Here is a tiny trained network, its code and every weight. The questions are about switching its units off for an input and a class, where a switched-off unit gives its printed mean instead of its output.

import numpy as np


def w(rows, s, z=0):
    codes = np.array(rows[::2]) - 128.0
    scale = np.full(codes.shape[1], s)
    scale[-1] = z or s
    return codes * scale


def f(y):
    return y / 2 * (1 + np.tanh(0.7978845608 * (y + 0.044715 * y**3)))


def log_softmax(a):
    a = a - a.max(-1, keepdims=True)
    return a - np.log(np.exp(a).sum(-1, keepdims=True))


def net(x, mask):
    res = np.array(x, float).reshape(1, 5) / 4 @ E
    y = f(res @ A[0][:, :-1].T + A[0][:, -1])
    res = res + np.where(mask, y, B[0][:, -1]) @ B[0][:, :-1]
    return log_softmax(res[-1] @ U[:, :-1].T + U[:, -1])


A, B = {}, {}
E = w([
[192,189,110,105],'x0',
[255,11,208,130],'x1',
[117,140,151,132],'x2',
[83,132,158,48],'x3',
[132,128,121,126],'x4',
],0.0092)
A[0] = w([
[15,26,108,42,226],'N1',
[162,103,149,228,172],'N2',
[187,123,51,246,253],'N3',
[62,136,28,137,204],'N4',
[105,209,115,46,4],'N5',
[80,192,118,77,144],'N6',
[122,68,180,153,127],'N7',
[16,100,81,89,167],'N8',
[43,144,86,254,36],'N9',
[59,190,33,245,195],'N10',
[5,192,59,228,186],'N11',
],0.0089,0.0044)
B[0] = w([
[126,66,162,37,210],'N1',
[155,93,99,175,176],'N2',
[164,172,139,190,199],'N3',
[156,173,159,2,206],'N4',
[65,128,71,108,154],'N5',
[112,156,61,82,181],'N6',
[120,79,101,202,166],'N7',
[55,119,154,52,202],'N8',
[192,108,163,91,176],'N9',
[241,222,187,51,230],'N10',
[158,199,204,40,250],'N11',
],0.0099,0.011)
U = w([
[185,118,158,93,255],'0',
[123,77,58,216,151],'1',
[79,107,89,43,22],'2',
[60,10,122,117,63],'3',
[175,193,85,115,47],'4',
[171,138,93,198,155],'5',
[61,167,14,62,101],'6',
],0.012,0.0046)

Each question gives the input, the list of numbers given to net, and the class t.
The units are the neurons (one row each of A and B). Each row of codes is followed by its name. A weight is (code - 128) times the scale printed after its matrix; where a second scale follows, it is the last column's (A, B and U).
mask holds one flag per neuron, in row order. A switched-off neuron (its flag False) gives its mean, the last column of its row in B, instead of its output. The means were averaged over made-up inputs and are rounded, as every weight is.
A unit's drop is (log p(t) with every unit on - log p(t) with that unit switched off) / (log p(t) with every unit on - log p(t) with every unit switched off).
The circuit of an input: a set's keep is (log p(t) with only the set's units on - log p(t) with every unit switched off) / (log p(t) with every unit on - log p(t) with every unit switched off). Starting from all 11 units, units are removed one at a time, each time the one whose removal leaves the highest keep (on an exact tie, the one counted first), for as long as the keep stays at least 0.8.
units of the circuit, in order: the units of the circuit, biggest drop first
most important unit: the unit with the biggest drop
k most important neurons: the k neurons with the biggest drops, biggest first
drop of u: that unit's drop, to one decimal
input [7,0,-5,3,-2], class 6: units of the circuit, in order	(N10, N11)
input [3,-3,-6,5,1], class 6: units of the circuit, in order	(N6, N5)
input [-1,-1,-8,2,3], class 2: units of the circuit, in order	(N10, N3)
input [2,-1,8,1,1], class 6: units of the circuit, in order	(N10, N9, N11)
input [0,-6,-2,-8,1], class 0: units of the circuit, in order	(N9)
input [0,-8,6,-1,-5], class 0: 3 most important neurons	(N10, N11, N9)
input [-2,2,1,3,8], class 3: units of the circuit, in order	(N10, N11)
input [-6,-8,8,-1,8], class 0: 3 most important neurons	(N10, N11, N9)
input [5,-3,6,1,3], class 6: units of the circuit, in order	(N5, N6)
input [1,-1,3,1,-1], class 6: 3 most important neurons	(N10, N9, N11)
input [-1,-6,-2,-6,-1], class 0: 3 most important neurons	(N9, N11, N4)
input [3,-3,4,8,1], class 6: 2 most important neurons	(N6, N5)
input [2,-7,-7,-1,-3], class 4: 3 most important neurons	(N10, N6, N1)
input [2,8,-2,-7,0], class 5: most important unit	N3
input [8,2,2,-2,-5], class 5: drop of N4	0.1
input [-8,-8,3,4,-8], class 2: drop of N8	0.4
input [-7,7,1,-4,5], class 1: drop of N3	0.0
input [-5,1,-6,2,-8], class 3: drop of N10	0.2
